Below are the code and all the weights of a small trained network. Each question names an input and a class and asks about switching units off, where a switched-off unit gives its printed mean instead of its output.

import numpy as np


def w(rows, s, z=0):
    codes = np.array(rows[::2]) - 128.0
    scale = np.full(codes.shape[1], s)
    scale[-1] = z or s
    return codes * scale


def f(y):
    return y / 2 * (1 + np.tanh(0.7978845608 * (y + 0.044715 * y**3)))


def log_softmax(a):
    a = a - a.max(-1, keepdims=True)
    return a - np.log(np.exp(a).sum(-1, keepdims=True))


def net(x, mask):
    res = np.array(x, float).reshape(1, 3) / 4 @ E
    y = f(res @ A[0][:, :-1].T + A[0][:, -1])
    res = res + np.where(mask, y, B[0][:, -1]) @ B[0][:, :-1]
    return log_softmax(res[-1] @ U[:, :-1].T + U[:, -1])


A, B = {}, {}
E = w([
[126,233,152],'x0',
[134,77,254],'x1',
[5,101,129],'x2',
],0.007)
A[0] = w([
[204,141,137,83],'N1',
[23,92,136,86],'N2',
[136,177,154,95],'N3',
[143,68,109,68],'N4',
[231,98,118,97],'N5',
[110,182,84,97],'N6',
[161,123,134,186],'N7',
[211,122,128,130],'N8',
[122,136,112,143],'N9',
[137,97,124,254],'N10',
[101,125,124,84],'N11',
[114,181,156,95],'N12',
[104,137,97,66],'N13',
[189,116,119,73],'N14',
[131,117,183,65],'N15',
[125,128,128,51],'N16',
[118,188,162,72],'N17',
[106,148,146,189],'N18',
[141,67,107,136],'N19',
[81,153,145,80],'N20',
[149,56,100,81],'N21',
[132,99,192,88],'N22',
[134,124,77,98],'N23',
[121,192,166,155],'N24',
[141,132,213,109],'N25',
[143,100,2,94],'N26',
[134,99,119,139],'N27',
[119,128,123,43],'N28',
[132,116,153,86],'N29',
[140,60,198,112],'N30',
[142,66,107,162],'N31',
[62,119,129,94],'N32',
[87,128,133,47],'N33',
[105,121,146,54],'N34',
[131,103,147,177],'N35',
[141,125,168,79],'N36',
[139,142,103,95],'N37',
],0.02,0.0064)
B[0] = w([
[74,75,137,179],'N1',
[33,74,138,232],'N2',
[154,78,98,155],'N3',
[175,68,102,159],'N4',
[59,82,137,203],'N5',
[162,137,158,185],'N6',
[103,152,116,169],'N7',
[62,111,131,196],'N8',
[126,144,134,143],'N9',
[116,206,97,215],'N10',
[119,106,130,129],'N11',
[173,78,99,158],'N12',
[126,104,156,140],'N13',
[102,81,133,154],'N14',
[141,127,162,159],'N15',
[145,78,150,110],'N16',
[198,54,98,160],'N17',
[117,153,110,171],'N18',
[186,79,78,185],'N19',
[125,75,121,147],'N20',
[222,2,77,180],'N21',
[137,147,167,186],'N22',
[142,133,154,163],'N23',
[210,88,76,193],'N24',
[152,165,169,207],'N25',
[169,183,202,255],'N26',
[138,127,111,149],'N27',
[133,89,144,111],'N28',
[138,119,140,132],'N29',
[166,171,184,227],'N30',
[188,89,69,197],'N31',
[83,89,128,178],'N32',
[120,79,134,132],'N33',
[128,92,142,125],'N34',
[133,158,124,171],'N35',
[142,118,146,144],'N36',
[136,116,144,136],'N37',
],0.059,0.0085)
U = w([
[171,112,253,126],'0',
[55,54,161,121],'1',
[184,83,90,129],'2',
[107,183,81,251],'3',
[118,127,130,95],'4',
[104,146,108,88],'5',
[112,134,132,100],'6',
[110,135,125,93],'7',
],0.012,0.019)

Each question gives the input, the list of numbers given to net, and the class t.
The units are the neurons (one row each of A and B). Each row of codes is followed by its name. A weight is (code - 128) times the scale printed after its matrix; where a second scale follows, it is the last column's (A, B and U).
mask holds one flag per neuron, in row order. A switched-off neuron (its flag False) gives its mean, the last column of its row in B, instead of its output. The means were averaged over made-up inputs and are rounded, as every weight is.
A unit's drop is (log p(t) with every unit on - log p(t) with that unit switched off) / (log p(t) with every unit on - log p(t) with every unit switched off).
The circuit of an input: a set's keep is (log p(t) with only the set's units on - log p(t) with every unit switched off) / (log p(t) with every unit on - log p(t) with every unit switched off). Starting from the 12 units with the biggest drops (on a tie, the unit counted first), units are removed one at a time, each time the one whose removal leaves the highest keep (on an exact tie, the one counted first), for as long as the keep stays at least 0.8.
units of the circuit, in order: the units of the circuit, biggest drop first
top k neurons: the k neurons with the biggest drops, biggest first
drop when u is switched off: that unit's drop, to one decimal
input [2,4,5], class 1: units of the circuit, in order => (N2)
input [1,-5,-6], class 1: top 3 neurons => (N5 N8 N30)
input [0,-7,-8], class 1: top 4 neurons => (N5 N8 N1 N30)
input [4,-2,0], class 2: top 3 neurons => (N10 N24 N26)
input [6,5,-4], class 2: top 3 neurons => (N24 N26 N17)
input [4,-3,3], class 2: top 3 neurons => (N26 N30 N10)
input [-4,5,-6], class 1: top 4 neurons => (N5 N26 N8 N1)
input [-8,7,8], class 1: top 3 neurons => (N2 N32 N26)
input [0,-2,-7], class 1: drop when N22 is switched off => 0.0
input [3,1,-1], class 3: drop when N21 is switched off => 0.3
input [-1,-1,-3], class 3: drop when N2 is switched off => 0.4
